Each row has a name. Each piece below is followed by the name of the row it came from, unless a question asks for something else. Each question is about the rows just above it. Some pieces are copies with a little noise.

Y: [ 80 167  77 156 143 157 112  97  98 169 151  89 160 142  80 166 141 153
 144  86]
L: [140 171 150 100  79 108 116 167 155 140  90 137 108  91 138 167  80  76
 151 137]
U: [139 143 110 135  86 141 107 135 122 155 110 110  84 150 135  91 160 164
 140 179]
Q: [149 111 174 128 108 142  99 162 115 138 123  84 110  85 129  80 132  74
 162 125]
K: [144 143 152  87 145 114 117 119 163 167 180 105  98  94 147 149 157 112
 137 180]
M: [ 77 171  88 156 118 119 127 148 160 154 175  94 151  78  80 114  90  77
 178 151]
E: [ 97  78 112 132 179  77 125 125 137 105 134  74 155 117 172 166 157 157
 157 136]
C: [113 147 107 105  93  96 104 103 108  76 156 172  93  91 121 128 130 107
 123 137]
asked: [139 143 110 137  86 142 108 135 123 156 110 110  85 152 135  91 159 163
 138 179] -> U
asked: [ 76 171  87 155 118 119 127 148 160 154 175  94 151  77  80 114  91  76
 178 152] -> M
asked: [141 172 150  99  79 108 116 168 154 140  90 138 109  91 138 168  81  78
 151 137] -> L
The value that K holds more than once: -> [180]
asked: [149 110 175 127 107 142  99 162 115 138 122  83 110  84 129  81 131  74
 162 125] -> Q
Repeated in Y: -> [80]

mubu: [131 110 162 142]
napuz: [122 122  76 155]
ger: [122 120 124 118]
Nite: [140 130  72 127]
Vup: [139 105 136 118]
zov: [162 127  94 130]
res: [118 135 135 118]
Vimu: [122 149  76 108]
Where do [122 149  76 108] appear? -> Vimu
The value that napuz holds more than once: -> [122]
asked: [122 121 125 119] -> ger
[140 130  72 127] is in which row? -> Nite
[139 105 136 118] is in which row? -> Vup
asked: [118 135 135 118] -> res

V: [162 109 162 104]
R: [ 98  98 185 140]
D: [162 109 162 135]
Which value appears more than once in R? -> [98]
The value that V holds more than once: -> [162]
The value that D holds more than once: -> [162]

fom: [124 133 151 144 107 136 130]
pak: [127 117 121 134 121 121 121]
leg: [115 127 124 132 128 113 138]
Kem: [120 134 109 119 166 126 105]
zol: [ 96 131 142 139  92 132 126]
Suv: [117 120 104 135 117 141 106]
tuv: [148 122 104 124 106 125  79]
lafu: [114 112 112 121 134 112  74]
sumok: [148 146 148 132 148 138 148]
rade: [126 160 127 122 120 138 130]
sisu: [126 122 131 141 116 125 158]
Repeated in sumok: -> [148]
The value that pak holds more than once: -> [121]
asked: [115 127 124 132 128 113 138] -> leg
asked: [120 134 110 119 167 125 104] -> Kem
Which value appears more than once in Suv? -> [117]
Repeated in lafu: -> [112]

sota: [195 102 101 102 118 181 108 116 126 109 108  79 159 127 127 162 128 129
 131 102 116 102]
telod: [195 136  96 103 113 198  92 131 137 116 121  95 176 136 143 150 115 125
 141 119  98 129]
valu: [195 138 100 103 112 195  92 125 137 119 120  91 174 137 143 155 110 121
 109 117  99 130]
asked: [195 136  97 103 113 198  92 133 138 117 120  95 175 136 143 149 116 124
 140 119  97 130] -> telod
Which value appears more than once in telod? -> [136]

tuviv: [122 114  94 121 122 116 145 130 114 128]
nipad: [119 128 172 122 124 139 122 123 142 143]
timi: [133 141 125 139 141 131 113 127 126 111]
tavup: [134 131 117 132 135 127 123 127 116 117]
Kogu: [125 106 142 106 113 128 145 122 113 151]
Dukan: [120 143 193 131 136 148 101 119 148 132]
Remo: [135 130 118 131 135 127 123 126 114 117]
asked: [119 143 193 132 136 147 101 119 148 133] -> Dukan
Which value appears more than once in Dukan? -> [148]
asked: [135 130 118 131 135 128 122 126 114 117] -> Remo
Repeated in timi: -> [141]
The value that Remo holds more than once: -> [135]
asked: [134 131 117 132 135 127 123 127 116 117] -> tavup
asked: [118 126 172 122 123 138 124 121 141 143] -> nipad

fela: [113 119 122 133 129  85 148 168 105]
sozuf: [137  80  80  95 137 130 137 137 127]
mefog: [166 113 128 162 137 144 118 147 102]
kupu: [151 139 189 157 129 143  93 117 145]
asked: [139  81  80  97 139 130 138 137 126] -> sozuf
asked: [151 139 189 157 129 143  93 117 145] -> kupu
Where do [113 119 122 133 129  85 148 168 105] appear? -> fela
asked: [110 116 121 133 128  84 149 166 103] -> fela

Siga: [123 158  98 118  87 125 124 124 107  98 139 153  98 149 158]
Razam: [ 78 133 153 118  95 124 116 142 107 151 143 153 133 151 184]
nog: [112 187 119 118  90 125 104 117 107 126 126 153  93 149 144]
Bab: [112 135 148 118  91 132 116 142 107 162 154 153 130 149 165]
sosu: [114 135 143 129  91 125 116 142 107 170  76 103  93 146 134]
Kone: [125 163 101 118  91 125 116 138 107 121 125 133  75 147 160]
siki: [ 92 135 146 118  91 125 118 142 107 151 139 153 119 149 179]
The value that siki holds more than once: -> [118]
asked: [115 135 143 130  91 125 116 142 107 169  76 103  92 147 134] -> sosu
The value that Kone holds more than once: -> [125]
asked: [ 78 133 154 118  96 124 115 143 107 150 141 153 133 150 185] -> Razam

gik: [128 123 132 130 172 125 133 134 133 119 124 112 117 131 129]
monu: [119 122 136 140 185 159 125 122  93 117 118 129 116 124 127]
disob: [113 135 131 122 164 155 122 122  76 127 133 153 130 116 131]
tana: [113 135 131 122 164 155 124 122  76 127 133 153 130 116 131]
lop: [118 128 128 130 129  93 125 122 111 134 127 146 132 125 128]
numi: [113 135 131 122 164 155 124 122  76 127 131 132 134 121 127]
asked: [112 135 131 122 164 155 124 121  76 127 130 132 133 121 127] -> numi
The value that monu holds more than once: -> [122]

Tul: [103 134 101 103 103 187 118 127 116 101]
gosup: [120 141  93 169 152 158 133 124 148 118]
sozo: [112 140  89 161 126 179 127 179 179 179]
asked: [119 140  93 168 153 157 134 124 147 118] -> gosup
Which value appears more than once in sozo? -> [179]
Which row holds [103 134 101 103 103 187 118 127 116 101]? -> Tul

rin: [165 153 155 169 172 155 142 179 157 157 162]
Vof: [165 153 155 169 172 155 142 179 157 157 146]
ramu: [174 176 155 156 171 150 156 155 151 154 155]
asked: [174 176 156 157 171 150 156 155 152 153 155] -> ramu
The row with [165 153 155 169 172 155 142 179 157 157 162] is -> rin

tido: [132 132 132 132]
Gomu: [ 75  80 129  80]
pevo: [ 98 119 173  80]
laf: [ 82 135 166 148]
zisom: [137 177 117  83]
dozi: [ 98 119 160 148]
Lodok: [139 118 118 118]
Tusop: [140 101 106 159]
Repeated in tido: -> [132]
The row with [140 101 106 159] is -> Tusop
asked: [ 97 119 174  80] -> pevo
asked: [ 82 134 166 148] -> laf
The value that Gomu holds more than once: -> [80]
Which value appears more than once in Lodok? -> [118]
asked: [137 177 117  83] -> zisom

mek: [128 103 133 114]
vapo: [124 139 160 123]
dur: [155  73 144 111]
zoti: [125 134 134 134]
pon: [ 82 148 126 144]
Ruz: [126 126 126 126]
suf: [129 152 115 140]
asked: [125 134 134 134] -> zoti
Which value appears more than once in Ruz? -> [126]
Which value appears more than once in zoti? -> [134]

gimus: [ 87  88 146  88  83  88 135]
Befak: [ 87 135 146  88  83 144 135]
Fipu: [102 155 170 119  96 160 137]
asked: [102 156 170 120  97 157 136] -> Fipu
Repeated in gimus: -> [88]

fip: [121 156 107 136 107]
vokav: [121 156 108 137 134]
num: [118 151 116 127 131]
batuz: [114 108 142 142 200]
Kas: [130 128 129 127 132]
Miluv: [129 128 129 127 131]
Repeated in fip: -> [107]
Which value appears more than once in batuz? -> [142]

nasot: [191 135 131 131]
burun: [166  78 110 144]
Fibu: [116  89  76 145]
Zelo: [ 89  89 179  89]
dama: [179 133 102 172]
rutos: [184 137 169 118]
Vod: [191 191 121 153]
Ritel: [185 105 102 164]
fadu: [ 77 158  96 149]
asked: [190 192 122 153] -> Vod
The value that Vod holds more than once: -> [191]
Repeated in nasot: -> [131]
The value that Zelo holds more than once: -> [89]
asked: [191 134 131 131] -> nasot
asked: [178 133 102 172] -> dama

